Here is a tiny trained network, its code and every weight. The questions are about switching its units off for an input and a class, where a switched-off unit gives its printed mean instead of its output.

import numpy as np


def w(rows, s, z=0):
    codes = np.array(rows[::2]) - 128.0
    scale = np.full(codes.shape[1], s)
    scale[-1] = z or s
    return codes * scale


def norm(h):
    return h / np.sqrt((h * h).mean(-1, keepdims=True) + 1e-5)


def f(y):
    return y / 2 * (1 + np.tanh(0.7978845608 * (y + 0.044715 * y**3)))


def log_softmax(a):
    a = a - a.max(-1, keepdims=True)
    return a - np.log(np.exp(a).sum(-1, keepdims=True))


def net(x, mask):
    res = np.array(x, float).reshape(1, 3) / 4 @ E
    u = 0
    for l in range(2):
        y = f(norm(res) @ A[l][:, :-1].T + A[l][:, -1])
        res = res + np.where(mask[u : u + 4], y, B[l][:, -1]) @ B[l][:, :-1]
        u += 4
    return log_softmax(norm(res)[-1] @ U[:, :-1].T + U[:, -1])


A, B = {}, {}
E = w([
[161,2,126,71],'x0',
[60,108,180,71],'x1',
[136,161,97,57],'x2',
],0.0073)
A[0] = w([
[77,74,169,213,112],'0.n1',
[109,170,45,26,6],'0.n2',
[82,94,133,88,213],'0.n3',
[4,112,170,103,65],'0.n4',
],0.012,0.0023)
B[0] = w([
[171,213,205,79,246],'0.n1',
[176,167,254,229,223],'0.n2',
[155,253,90,132,227],'0.n3',
[177,73,58,230,254],'0.n4',
],0.0092,0.0042)
A[1] = w([
[79,53,163,59,253],'1.n1',
[117,148,97,100,43],'1.n2',
[3,188,130,178,60],'1.n3',
[125,143,173,127,54],'1.n4',
],0.013,0.0042)
B[1] = w([
[178,181,102,100,185],'1.n1',
[252,130,235,115,75],'1.n2',
[184,67,92,18,251],'1.n3',
[130,97,208,80,156],'1.n4',
],0.011,0.0025)
U = w([
[171,171,253,136,214],'0',
[182,145,45,32,196],'1',
[149,134,19,203,182],'2',
[136,147,152,139,137],'3',
[92,75,159,107,2],'4',
[34,51,151,63,39],'5',
[34,53,157,83,42],'6',
],0.013,0.006)

Each question gives the input, the list of numbers given to net, and the class t.
The units are the neurons (one row each of A and B). Each row of codes is followed by its name. A weight is (code - 128) times the scale printed after its matrix; where a second scale follows, it is the last column's (A, B and U).
mask holds one flag per neuron, layer by layer. A switched-off neuron (its flag False) gives its mean, the last column of its row in B, instead of its output. The means were averaged over made-up inputs and are rounded, as every weight is.
A unit's drop is (log p(t) with every unit on - log p(t) with that unit switched off) / (log p(t) with every unit on - log p(t) with every unit switched off).
The circuit of an input: a set's keep is (log p(t) with only the set's units on - log p(t) with every unit switched off) / (log p(t) with every unit on - log p(t) with every unit switched off). Starting from all 8 units, units are removed one at a time, each time the one whose removal leaves the highest keep (on an exact tie, the one counted first), for as long as the keep stays at least 0.8.
units of the circuit, in order: the units of the circuit, biggest drop first
k most important neurons: the k neurons with the biggest drops, biggest first
k most important neurons of layer l: the k neurons of layer l with the biggest drops, biggest first
drop of u: that unit's drop, to one decimal
input [5,8,4], class 2: 4 most important neurons => 0.n4, 0.n1, 0.n3, 1.n3
input [-8,-7,3], class 1: units of the circuit, in order => 0.n4, 1.n3, 0.n2
input [-7,6,3], class 1: units of the circuit, in order => 1.n3
input [-5,-5,-4], class 1: 3 most important neurons => 0.n2, 0.n4, 1.n3
input [4,-1,5], class 0: 2 most important neurons => 0.n2, 0.n4
input [-8,-7,-5], class 1: units of the circuit, in order => 1.n3, 0.n4, 0.n2
input [-7,0,2], class 1: units of the circuit, in order => 1.n3, 0.n1
input [-7,-3,4], class 1: 4 most important neurons => 1.n3, 0.n4, 0.n1, 0.n3
input [4,-5,-8], class 0: 3 most important neurons => 0.n1, 0.n4, 1.n3
input [0,-7,8], class 0: 3 most important neurons => 0.n2, 0.n4, 0.n3
input [0,-5,-8], class 0: 2 most important neurons of layer 0 => 0.n1, 0.n4
input [5,6,0], class 2: 2 most important neurons of layer 0 => 0.n4, 0.n3
input [-4,8,-4], class 2: 2 most important neurons => 0.n4, 0.n2
input [-4,2,2], class 1: 2 most important neurons => 1.n3, 0.n1
input [1,-1,8], class 0: most important neuron of layer 0 => 0.n2
input [8,-5,8], class 0: 3 most important neurons => 0.n2, 0.n4, 1.n3
input [5,6,7], class 0: 2 most important neurons of layer 0 => 0.n2, 0.n3
input [3,4,2], class 2: 2 most important neurons of layer 0 => 0.n4, 0.n1
input [-4,6,-3], class 2: 2 most important neurons of layer 0 => 0.n4, 0.n2
input [-2,-7,8], class 0: 3 most important neurons => 0.n2, 0.n4, 0.n3
input [-7,7,-6], class 1: units of the circuit, in order => 1.n3
input [4,6,-5], class 2: 3 most important neurons of layer 0 => 0.n4, 0.n2, 0.n3
input [2,-4,-7], class 0: 2 most important neurons of layer 0 => 0.n1, 0.n4
input [-5,2,8], class 0: drop of 0.n2 => 2.8
input [-6,7,4], class 2: drop of 1.n3 => -0.1
input [2,6,3], class 2: drop of 0.n1 => 0.1
input [-1,6,3], class 2: drop of 1.n2 => 0.0
input [7,3,-1], class 1: most important neuron of layer 0 => 0.n2
